Here is a tiny trained network, its code and every weight. The questions are about switching its units off for an input and a class, where a switched-off unit gives its printed mean instead of its output.

import numpy as np


def w(rows, s, z=0):
    codes = np.array(rows[::2]) - 128.0
    scale = np.full(codes.shape[1], s)
    scale[-1] = z or s
    return codes * scale


def f(y):
    return y / 2 * (1 + np.tanh(0.7978845608 * (y + 0.044715 * y**3)))


def log_softmax(a):
    a = a - a.max(-1, keepdims=True)
    return a - np.log(np.exp(a).sum(-1, keepdims=True))


def net(x, mask):
    res = np.array(x, float).reshape(1, 5) / 4 @ E
    y = f(res @ A[0][:, :-1].T + A[0][:, -1])
    res = res + np.where(mask, y, B[0][:, -1]) @ B[0][:, :-1]
    return log_softmax(res[-1] @ U[:, :-1].T + U[:, -1])


A, B = {}, {}
E = w([
[131,129,132,126,124,125],'x0',
[144,45,182,19,125,214],'x1',
[127,132,117,145,151,151],'x2',
[244,1,67,164,70,108],'x3',
[199,181,48,14,179,105],'x4',
],0.011)
A[0] = w([
[129,72,184,224,84,162,154],'neuron 0',
[172,10,150,70,121,219,64],'neuron 1',
[237,142,34,72,147,108,155],'neuron 2',
[228,6,59,177,101,109,20],'neuron 3',
[158,129,20,77,118,141,118],'neuron 4',
[158,141,42,233,108,31,69],'neuron 5',
[120,26,168,224,97,124,139],'neuron 6',
[140,200,202,125,130,135,4],'neuron 7',
],0.016,0.004)
B[0] = w([
[129,76,85,115,134,64,211],'neuron 0',
[249,178,176,164,129,130,235],'neuron 1',
[92,61,96,144,150,50,222],'neuron 2',
[23,195,117,85,109,230,250],'neuron 3',
[112,69,124,131,121,91,187],'neuron 4',
[254,164,189,143,126,147,214],'neuron 5',
[87,67,113,137,154,69,221],'neuron 6',
[85,140,96,107,95,190,161],'neuron 7',
],0.022,0.026)
U = w([
[123,42,80,141,159,41,92],'0',
[253,152,155,155,137,122,37],'1',
[71,146,89,111,117,167,248],'2',
],0.013,0.0017)

Each question gives the input, the list of numbers given to net, and the class t.
The units are the neurons (one row each of A and B). Each row of codes is followed by its name. A weight is (code - 128) times the scale printed after its matrix; where a second scale follows, it is the last column's (A, B and U).
mask holds one flag per neuron, in row order. A switched-off neuron (its flag False) gives its mean, the last column of its row in B, instead of its output. The means were averaged over made-up inputs and are rounded, as every weight is.
A unit's drop is (log p(t) with every unit on - log p(t) with that unit switched off) / (log p(t) with every unit on - log p(t) with every unit switched off).
The circuit of an input: a set's keep is (log p(t) with only the set's units on - log p(t) with every unit switched off) / (log p(t) with every unit on - log p(t) with every unit switched off). Starting from all 8 units, units are removed one at a time, each time the one whose removal leaves the highest keep (on an exact tie, the one counted first), for as long as the keep stays at least 0.8.
circuit, biggest first: the units of the circuit, biggest drop first
unit that matters most: the unit with the biggest drop
k most important neurons: the k neurons with the biggest drops, biggest first
drop when u is switched off: that unit's drop, to one decimal
input [7,-8,6,-5,5], class 1: unit that matters most => neuron 5
input [-5,6,-3,7,-3], class 2: 2 most important neurons => neuron 3; neuron 5
input [-2,5,7,-6,3], class 2: 3 most important neurons => neuron 5; neuron 1; neuron 7
input [3,1,3,4,-2], class 2: 2 most important neurons => neuron 3; neuron 2
input [-8,7,-2,8,-2], class 2: 3 most important neurons => neuron 3; neuron 5; neuron 6
input [0,-1,3,-2,0], class 2: 4 most important neurons => neuron 1; neuron 5; neuron 2; neuron 6
input [3,-3,6,-7,6], class 2: 3 most important neurons => neuron 6; neuron 7; neuron 0
input [7,4,-5,1,-2], class 1: 2 most important neurons => neuron 1; neuron 2
input [-7,7,-1,-8,8], class 0: 3 most important neurons => neuron 3; neuron 5; neuron 2
input [6,6,-5,0,4], class 1: 2 most important neurons => neuron 1; neuron 6
input [-2,7,-6,-7,-4], class 1: 2 most important neurons => neuron 3; neuron 6
input [-6,6,0,2,5], class 1: 3 most important neurons => neuron 1; neuron 6; neuron 0
input [-7,4,-8,7,-3], class 2: drop when neuron 3 is switched off => 3.5
input [-6,1,-5,8,-5], class 2: circuit, biggest first => neuron 3
input [3,1,0,8,5], class 2: drop when neuron 3 is switched off => 4.1
input [-3,-3,6,-3,1], class 1: drop when neuron 0 is switched off => 0.1
